Below are the code and all the weights of a small trained network. Each question names an input and a target symbol and asks about switching units off, where a switched-off unit gives its printed mean instead of its output.

import numpy as np


def w(rows, s, z=0):
    codes = np.array(rows[::2]) - 128.0
    scale = np.full(codes.shape[1], s)
    scale[-1] = z or s
    return codes * scale


def norm(h):
    return h / np.sqrt((h * h).mean(-1, keepdims=True) + 1e-5)


def f(y):
    return np.maximum(y, 0)


def softmax(a):
    e = np.exp(a - a.max(-1, keepdims=True))
    return e / e.sum(-1, keepdims=True)


def log_softmax(a):
    a = a - a.max(-1, keepdims=True)
    return a - np.log(np.exp(a).sum(-1, keepdims=True))


def net(x, mask):
    ids = ['ΔΘΣαβλ'.index(c) for c in x.split()]
    T = len(ids)
    res = E[ids] + P[:T]
    u = 0
    for l in range(2):
        q, k, v = (norm(res) @ M[l].T for M in (Q, K, V))
        z = softmax(np.where(np.tri(T) > 0, q @ k.T / 2**0.5, -1e9)) @ v
        res = res + np.where(mask[u], z, O[l][:, -1]) @ O[l][:, :-1]
        u += 1
        y = f(norm(res) @ A[l][:, :-1].T + A[l][:, -1])
        res = res + np.where(mask[u : u + 16], y, B[l][:, -1]) @ B[l][:, :-1]
        u += 16
    return log_softmax(norm(res)[-1] @ U[:, :-1].T + U[:, -1])


Q, K, V, O, A, B = {}, {}, {}, {}, {}, {}
E = w([
[149,169,190,132,75,183,216],'Δ',
[97,134,111,137,187,125,246],'Θ',
[101,177,155,188,170,201,87],'Σ',
[138,198,220,195,142,83,21],'α',
[51,192,91,162,127,39,66],'β',
[180,214,195,122,170,66,117],'λ',
],0.013)
P = w([
[164,1,204,209,103,162,131],'0',
[151,104,168,191,75,202,107],'1',
[149,86,166,133,147,188,63],'2',
[132,87,161,151,119,175,119],'3',
[119,99,157,110,145,175,99],'4',
[116,108,152,105,138,171,113],'5',
[118,129,159,121,124,166,143],'6',
[123,142,172,103,142,163,142],'7',
[118,137,177,81,149,158,145],'8',
[98,109,162,65,133,146,164],'9',
],0.006)
Q[0] = w([
[114,81,255,86,100,182,123],'0.h1',
[114,202,4,169,98,103,120],'0.h1',
],0.0059)
K[0] = w([
[74,114,146,106,129,164,247],'0.h1',
[110,104,2,146,115,138,171],'0.h1',
],0.0057)
V[0] = w([
[253,139,140,121,142,162,168],'0.h1',
[229,215,88,78,166,130,125],'0.h1',
],0.0058)
O[0] = w([
[50,99,94,151,6,66,107,248],'0.h1',
[59,255,245,205,206,177,153,153],'0.h1',
],0.0074,0.0016)
A[0] = w([
[166,147,133,119,179,131,137,126],'0.n1',
[196,112,138,76,145,103,161,125],'0.n2',
[168,136,50,74,134,88,134,125],'0.n3',
[161,141,180,157,110,17,123,111],'0.n4',
[132,88,144,139,177,78,71,146],'0.n5',
[108,110,173,144,140,116,236,253],'0.n6',
[92,156,156,181,172,111,121,137],'0.n7',
[180,176,146,40,145,86,164,186],'0.n8',
[181,153,175,202,165,155,145,170],'0.n9',
[210,84,191,85,164,114,176,198],'0.n10',
[53,78,150,185,166,254,81,198],'0.n11',
[121,105,149,104,172,195,140,135],'0.n12',
[82,167,150,179,109,144,153,156],'0.n13',
[103,48,137,103,79,169,56,99],'0.n14',
[87,140,114,96,87,114,71,29],'0.n15',
[138,155,112,192,105,112,90,157],'0.n16',
],0.0084,0.0018)
B[0] = w([
[52,79,158,131,119,118,118,164],'0.n1',
[153,155,96,10,76,175,107,145],'0.n2',
[108,112,164,157,204,101,185,143],'0.n3',
[102,107,89,129,127,152,109,254],'0.n4',
[142,107,188,129,71,148,132,199],'0.n5',
[67,162,112,126,132,117,151,246],'0.n6',
[153,71,98,127,130,156,169,255],'0.n7',
[78,93,132,144,154,126,153,194],'0.n8',
[114,83,60,71,114,125,143,250],'0.n9',
[156,169,55,159,31,166,63,182],'0.n10',
[149,111,2,236,161,146,145,214],'0.n11',
[174,146,108,139,69,156,153,163],'0.n12',
[115,82,109,146,175,123,96,233],'0.n13',
[65,153,89,124,200,155,211,148],'0.n14',
[215,69,111,172,80,179,123,149],'0.n15',
[163,60,135,86,143,191,76,205],'0.n16',
],0.0065)
Q[1] = w([
[2,194,79,18,92,138,149],'1.h1',
[153,212,114,172,28,1,77],'1.h1',
],0.0049)
K[1] = w([
[14,217,141,32,80,132,122],'1.h1',
[166,88,162,128,3,122,241],'1.h1',
],0.0053)
V[1] = w([
[131,190,60,63,146,102,73],'1.h1',
[183,137,159,165,255,60,113],'1.h1',
],0.0035)
O[1] = w([
[67,40,86,255,143,90,145,66],'1.h1',
[17,155,76,122,52,121,168,2],'1.h1',
],0.0095,0.0025)
A[1] = w([
[35,243,101,123,151,40,178,237],'1.n1',
[73,71,174,59,188,123,126,5],'1.n2',
[183,69,107,104,90,118,59,160],'1.n3',
[97,198,181,202,126,79,65,113],'1.n4',
[106,98,141,37,155,121,158,111],'1.n5',
[137,203,104,186,149,138,136,122],'1.n6',
[127,200,98,189,101,156,102,117],'1.n7',
[213,89,104,71,89,158,189,204],'1.n8',
[221,137,81,146,51,137,37,4],'1.n9',
[87,181,239,58,85,70,152,35],'1.n10',
[141,116,213,107,144,122,148,201],'1.n11',
[144,174,158,110,62,117,205,222],'1.n12',
[97,130,80,199,2,172,83,172],'1.n13',
[135,68,109,84,153,120,50,124],'1.n14',
[97,53,73,122,84,124,135,96],'1.n15',
[125,134,98,133,95,71,98,136],'1.n16',
],0.0085,0.0017)
B[1] = w([
[188,120,152,106,98,131,2,179],'1.n1',
[134,138,111,109,144,107,188,197],'1.n2',
[119,144,190,80,134,176,73,233],'1.n3',
[112,151,174,98,93,121,100,136],'1.n4',
[81,106,106,191,116,87,108,166],'1.n5',
[142,96,217,118,103,138,156,156],'1.n6',
[133,57,193,119,127,79,133,153],'1.n7',
[77,143,154,162,110,82,78,186],'1.n8',
[6,60,142,240,54,59,186,203],'1.n9',
[190,83,59,176,192,65,164,143],'1.n10',
[219,140,34,141,155,118,130,156],'1.n11',
[141,141,131,93,177,162,116,168],'1.n12',
[64,126,231,75,106,125,140,201],'1.n13',
[154,147,151,131,88,171,168,254],'1.n14',
[212,174,126,115,180,132,92,182],'1.n15',
[39,96,133,188,41,142,187,129],'1.n16',
],0.0065,0.0078)
U = w([
[60,80,222,127,26,118,149,251],'Δ',
[243,157,172,64,170,254,112,19],'Θ',
[160,34,107,247,188,145,242,156],'Σ',
[168,93,138,133,187,37,51,146],'α',
[105,199,51,95,48,181,123,125],'β',
[141,167,117,138,130,153,85,24],'λ',
],0.0053,0.0025)

Each question gives the input, a string of symbols that net reads in full, and the target symbol t.
The units are the heads (2 rows each of Q, K, V and O) and the neurons (one row each of A and B). Each row of codes is followed by its name. A weight is (code - 128) times the scale printed after its matrix; where a second scale follows, it is the last column's (O, A, B and U).
mask holds one flag per unit, layer by layer, with each layer's heads first. A switched-off unit (its flag False) gives its mean, the last column of its rows in O or B, instead of its output. The means were averaged over made-up inputs and are rounded, as every weight is.
A unit's drop is (log p(t) with every unit on - log p(t) with that unit switched off) / (log p(t) with every unit on - log p(t) with every unit switched off).
The circuit of an input: a set's keep is (log p(t) with only the set's units on - log p(t) with every unit switched off) / (log p(t) with every unit on - log p(t) with every unit switched off). Starting from the 12 units with the biggest drops (on a tie, the unit counted first), units are removed one at a time, each time the one whose removal leaves the highest keep (on an exact tie, the one counted first), for as long as the keep stays at least 0.8.
units of the circuit, in order: the units of the circuit, biggest drop first
unit that matters most: the unit with the biggest drop
k most important neurons: the k neurons with the biggest drops, biggest first
top k neurons in layer l: the k neurons of layer l with the biggest drops, biggest first
drop of u: that unit's drop, to one decimal
input Σ Θ α Δ Θ β α Θ Δ, target Θ: units of the circuit, in order -> [1.n9; 1.n12]
input β β β, target Σ: units of the circuit, in order -> [0.h1; 1.h1]
input Θ Θ α Θ Θ, target Θ: top 3 neurons in layer 0 -> [0.n6; 0.n16; 0.n9]
input Δ λ Θ Σ Δ, target Θ: units of the circuit, in order -> [1.n9; 1.n12; 1.h1]
input β Δ β, target Θ: 4 most important neurons -> [0.n5; 0.n3; 0.n10; 1.n9]
input λ Δ λ Θ β α Θ Θ λ, target Σ: 2 most important neurons -> [0.n8; 0.n11]
input α λ λ α β Σ λ β β λ, target α: top 3 neurons in layer 1 -> [1.n1; 1.n9; 1.n5]
input β α λ α Δ β β α λ λ, target Σ: 3 most important neurons -> [0.n8; 0.n2; 0.n10]
input β Θ λ, target Δ: unit that matters most -> 0.n10
input α Θ Θ, target Θ: top 2 neurons in layer 0 -> [0.n6; 0.n9]
input Θ Θ Θ, target α: top 4 neurons in layer 1 -> [1.n14; 1.n8; 1.n9; 1.n3]
input λ λ λ α Σ λ Δ β Θ β, target Θ: 3 most important neurons -> [0.n10; 0.n15; 1.n9]
input Σ λ β λ α β α λ β, target Σ: 2 most important neurons -> [0.n7; 0.n15]
input β Δ Δ Θ, target α: unit that matters most -> 1.n14
input Θ Θ β Θ β λ β β, target α: top 4 neurons in layer 1 -> [1.n1; 1.n9; 1.n5; 1.n3]
input Δ β Θ β α Δ λ β β, target α: top 4 neurons in layer 0 -> [0.n3; 0.n9; 0.n13; 0.n11]
input λ λ β Σ Δ λ λ, target α: top 2 neurons in layer 1 -> [1.n1; 1.n9]
input β Δ Σ λ Σ α β β Θ, target β: top 2 neurons in layer 0 -> [0.n10; 0.n12]
input β β Σ Δ Σ Δ Σ α Θ Σ, target Σ: drop of 0.n11 -> 0.7
input Θ λ Θ β Θ α β Σ Θ, target β: drop of 1.n3 -> 0.2
input λ Σ β λ β β β Θ β Σ, target Σ: drop of 0.n11 -> 1.0
